[122 112 142 139 121 127 150] ==> 139, 150

[[129 110 149 131 124 128 101]
 [130 119 138 129 123 142 138]
 [122 132 118 126 129 106 131]] ==> 129, 149

[149 134 129 140 106] ==> 129, 149

[127 149 155 133 130 125 138] ==> 133, 155

[144 114 124 113 151 152 120] ==> 113, 152

[129 153 118 125 149] ==> 118, 153

[[148 118 104 142 136]
 [152 119 137 106 139]
 [118 117 119 106 114]] ==> 137, 152

[143 139 130 110 130 125 101] ==> 110, 143
---
[155 132  99 103 117 139] -> 99
[122 107 144 135 127] -> 144
[127 130 138 101] -> 138
[139 106 125 136] -> 125
[134 143 130 104 137 139 108] -> 130
[106 112 151 108] -> 151
[127 112 136 156] -> 136
---
[134 154 110 120 118 129 106] yields 154, 134

[147 150 151 138 128 121 111] yields 151, 150

[153 112 119 125] yields 153, 125

[106 150 142 119] yields 150, 142

[[141 151 149 122 149]
 [144 138 149 157 132]
 [126 119 131 130 109]] yields 157, 151

[[125 132 100 144 121 148]
 [115 127 117 122 125 110]] yields 148, 144
---
array([133, 126, 130, 146, 152]) Answer: 133
array([113, 158, 120, 108, 150, 129]) Answer: 113
array([125, 143, 145,  98]) Answer: 125
array([126, 117, 126, 155, 119, 122, 141]) Answer: 126
array([143, 133, 124, 110, 154, 146]) Answer: 143
array([105, 126, 114,  99, 138, 125]) Answer: 105
---
129  128  152  153
128  127  107  106
129  129  104  105
--> 152

146  139  126  104 --> 126

130  144  145  124
138  115  152  135
109  114  144  133
--> 145

124  125  130  149 --> 130

106  122  146  135 --> 146

129  154  139  130
110  123  109  132
--> 139

109  125  104  110
124  111  125  127
--> 104

128  129  153  127
127  135  123  127
129  127  126  128
--> 153

114  155  140  142 --> 140

104  139  107  111 --> 107
---
[104, 143, 133, 111, 118] yields 133
[130, 118, 102, 122, 136] yields 102
[101, 122, 119, 155, 153] yields 119
[103, 128, 131, 145, 121] yields 131
[156, 108, 148, 120, 134] yields 148
[133, 131, 114, 123, 153] yields 114
---
[[129, 128, 128, 129, 128, 134, 124],
 [130, 126, 127, 125, 130, 142, 108],
 [132, 126, 127, 127, 129, 153, 102]] ⇒ 124

[[126, 121, 127, 139, 137, 125],
 [136, 123, 126, 123, 126, 127],
 [154, 120, 127, 129, 125, 130]] ⇒ 125

[[131, 145, 136, 146],
 [128, 106, 134, 111],
 [144, 124, 136, 120]] ⇒ 146

[[139, 124, 149, 123, 140],
 [139, 119, 140, 124, 132],
 [136, 124, 139, 122, 132]] ⇒ 140

[[131, 119, 135, 133, 122, 101],
 [133, 107, 104, 132, 108, 133],
 [149, 156, 117, 146, 131, 124]] ⇒ 101

[[118, 150, 152, 118, 119, 132, 141],
 [126, 131, 133, 107, 110, 133, 127],
 [136, 116, 114, 123, 123, 136, 116]] ⇒ 141
---
[110 116 108 127 135 158] out 110
[135 149 149 137] out 135
[105 119 129 131] out 105
[134 114 154 119 142 123 135] out 134
[136 103 135 147 125 108] out 136
[151 133 132 118 141] out 151
---
[[146 122 135 120 123 123 112]
 [120 123 121 119 112 146 131]
 [133 131 139 139 149 103 128]
 [123 125 122 121 112 145 130]
 [119 133 128 136 142 118 140]
 [131 115 118 131 122 135 123]] value 119

[[142 132 142 126 121 134 130 130 113 127 107 127 116 123]
 [124 121 126 121 138 140 123 137 124 120 128 127 132 127]
 [145 134 139 135 111 122 136 123 119 135 112 131 112 121]
 [137 136 145 119 128 139 127 132 111 122 104 122 121 127]
 [110 123 111 130 139 121 124 126 147 128 154 128 144 135]
 [147 122 128 145 106 119 139 125 124 140 124 140 109 113]
 [137 133 142 122 126 137 128 132 113 124 108 124 121 126]] value 147

[[134 128 140  98 124 127 129 124 120]
 [125 124 144 106 120 128 144 136 124]
 [126 140 114 117 109 145 119 117 120]
 [125 140 114 119 107 145 120 118 120]
 [119 128 136 115 113 136 147 139 125]
 [128 140 115 115 111 144 116 115 119]
 [136 131 133  99 121 130 121 118 119]] value 128

[[126 137 132 149 120 144]
 [126 137 132 123 120 148]
 [126 137 132 143 120 144]
 [128 143 132 135 120 143]
 [126 139 132 125 120 144]
 [122 131 132 135 120 150]
 [117 130 132 135 120 144]] value 122

[[145 150 133 125 112 119 142 136 136]
 [141 150 127 129 115 121 118 137 146]
 [143 142 135 128 115 127 132 134 141]
 [141 146 141 128 114 127 132 133 136]
 [130 132 124 128 123 128 125 131 130]] value 141

[[127 118 134 126 131 129 134 142 105 114 127 140 122]
 [128 117 130 124 125 128 131 140 106 112 130 141 125]
 [125 123 136 118 129 129 133 138 109 112 127 141 122]
 [124 117 129 119 132 134 135 139 105 111 127 144 126]
 [126 116 136 122 132 126 137 136 111 108 129 146 125]
 [125 119 138 121 128 129 137 141 104 113 126 144 122]] value 126

[[122 126 118 126 127 130 138 125 144 126 134 131 138 129 129 129]
 [124 127 122 111 138 128 130 126 125 110 118 127 119 133 125 131]
 [125 116 126 134 129 134 133 128 125 115 114 116 121 131 121 127]
 [131 127 128 108 129 130 120 125 119 133 129 156 127 123 126 130]
 [139 128 133 134 127 130 129 130 127 119 129 122 134 137 133 133]] value 131

[[146 129 111 107 139 153 108 149 147]
 [123 147 139 146 114 120 138 121 121]
 [111 116 150 129 141 136 146 114 111]
 [139 152 122 140 114 126 122 135 137]
 [142 118 115 116 149 146 116 144 145]
 [113 131 149 144 128 123 147 113 113]
 [120 122 141 144 139 122 143 118 122]
 [125 127 133 113 135 149 127 130 124]
 [131 140 127 109 123 151 120 136 128]
 [135 127 125 135 138 130 127 133 137]
 [121 120 140 151 142 117 145 118 124]
 [106 111 155 142 145 125 155 107 108]] value 121
